Below is a small trained network, with its code and all its weights. Each question gives an input and a class and asks what happens when units are switched off, that is, made to give their printed mean instead of their output.

import numpy as np


def w(rows, s, z=0):
    codes = np.array(rows[::2]) - 128.0
    scale = np.full(codes.shape[1], s)
    scale[-1] = z or s
    return codes * scale


def norm(h):
    return h / np.sqrt((h * h).mean(-1, keepdims=True) + 1e-5)


def f(y):
    return y / 2 * (1 + np.tanh(0.7978845608 * (y + 0.044715 * y**3)))


def log_softmax(a):
    a = a - a.max(-1, keepdims=True)
    return a - np.log(np.exp(a).sum(-1, keepdims=True))


def net(x, mask):
    res = np.array(x, float).reshape(1, 7) / 4 @ E
    u = 0
    for l in range(4):
        y = f(norm(res) @ A[l][:, :-1].T + A[l][:, -1])
        res = res + np.where(mask[u : u + 3], y, B[l][:, -1]) @ B[l][:, :-1]
        u += 3
    return log_softmax(norm(res)[-1] @ U[:, :-1].T + U[:, -1])


A, B = {}, {}
E = w([
[75,155,21,227],'x0',
[26,208,229,110],'x1',
[158,112,158,201],'x2',
[115,204,101,111],'x3',
[108,152,151,118],'x4',
[209,182,14,80],'x5',
[135,5,162,82],'x6',
],0.003)
A[0] = w([
[172,38,5,86,255],'L0N1',
[82,197,154,85,126],'L0N2',
[53,5,253,104,254],'L0N3',
],0.0049,0.0021)
B[0] = w([
[254,59,184,107,231],'L0N1',
[137,128,81,83,156],'L0N2',
[193,85,88,142,254],'L0N3',
],0.0075,0.0035)
A[1] = w([
[127,38,253,81,255],'L1N1',
[74,134,245,139,171],'L1N2',
[155,181,39,205,143],'L1N3',
],0.0053,0.0011)
B[1] = w([
[254,134,53,198,251],'L1N1',
[249,144,79,113,142],'L1N2',
[119,26,181,156,190],'L1N3',
],0.0036,0.0027)
A[2] = w([
[146,170,54,203,255],'L2N1',
[155,156,252,162,251],'L2N2',
[167,179,161,241,227],'L2N3',
],0.0041,0.0007)
B[2] = w([
[94,19,165,127,227],'L2N1',
[196,72,10,81,186],'L2N2',
[88,4,11,127,248],'L2N3',
],0.0031,0.0016)
A[3] = w([
[74,129,27,85,254],'L3N1',
[76,253,127,158,219],'L3N2',
[108,159,67,225,92],'L3N3',
],0.0041,0.00063)
B[3] = w([
[118,39,162,84,226],'L3N1',
[190,87,252,58,230],'L3N2',
[100,32,136,115,254],'L3N3',
],0.0045,0.00057)
U = w([
[97,207,163,80,67],'0',
[250,93,115,127,250],'1',
[63,99,109,188,28],'2',
],0.015,0.0023)

Each question gives the input, the list of numbers given to net, and the class t.
The units are the neurons (one row each of A and B). Each row of codes is followed by its name. A weight is (code - 128) times the scale printed after its matrix; where a second scale follows, it is the last column's (A, B and U).
mask holds one flag per neuron, layer by layer. A switched-off neuron (its flag False) gives its mean, the last column of its row in B, instead of its output. The means were averaged over made-up inputs and are rounded, as every weight is.
A unit's drop is (log p(t) with every unit on - log p(t) with that unit switched off) / (log p(t) with every unit on - log p(t) with every unit switched off).
The circuit of an input: a set's keep is (log p(t) with only the set's units on - log p(t) with every unit switched off) / (log p(t) with every unit on - log p(t) with every unit switched off). Starting from all 12 units, units are removed one at a time, each time the one whose removal leaves the highest keep (on an exact tie, the one counted first), for as long as the keep stays at least 0.8.
units of the circuit, in order: the units of the circuit, biggest drop first
most important unit: the unit with the biggest drop
top k neurons: the k neurons with the biggest drops, biggest first
k most important neurons of layer l: the k neurons of layer l with the biggest drops, biggest first
drop of u: that unit's drop, to one decimal
input [6,4,6,6,3,0,4], class 2: units of the circuit, in order -> (L0N1)
input [3,7,0,5,-3,-1,4], class 0: top 3 neurons -> (L0N1; L1N1; L2N3)
input [3,8,-2,-8,-3,-2,-7], class 0: units of the circuit, in order -> (L0N1; L3N2)
input [-4,-8,1,2,4,-7,-7], class 2: top 3 neurons -> (L0N1; L2N3; L3N2)
input [2,-4,8,-8,6,0,-7], class 2: top 3 neurons -> (L0N1; L0N3; L1N1)
input [-3,0,-6,6,4,4,0], class 0: top 2 neurons -> (L0N3; L1N1)
input [-3,7,0,-6,4,-5,-7], class 1: top 2 neurons -> (L1N2; L0N3)
input [3,8,2,-1,-1,-7,6], class 1: top 3 neurons -> (L0N3; L1N1; L1N2)
input [8,-6,6,2,5,3,-8], class 2: top 2 neurons -> (L0N3; L1N1)
input [5,3,-7,-6,-2,5,-7], class 2: top 2 neurons -> (L1N3; L2N1)
input [6,4,-2,-4,4,3,1], class 0: 2 most important neurons of layer 0 -> (L0N3; L0N1)
input [4,-8,7,-7,8,-5,-6], class 2: 2 most important neurons of layer 0 -> (L0N3; L0N1)
input [-6,8,7,-2,2,6,-7], class 0: 2 most important neurons of layer 0 -> (L0N1; L0N3)
input [4,3,-3,-2,-3,3,-6], class 2: most important unit -> L1N3
input [-3,3,1,8,2,0,-3], class 0: drop of L0N1 -> 0.1
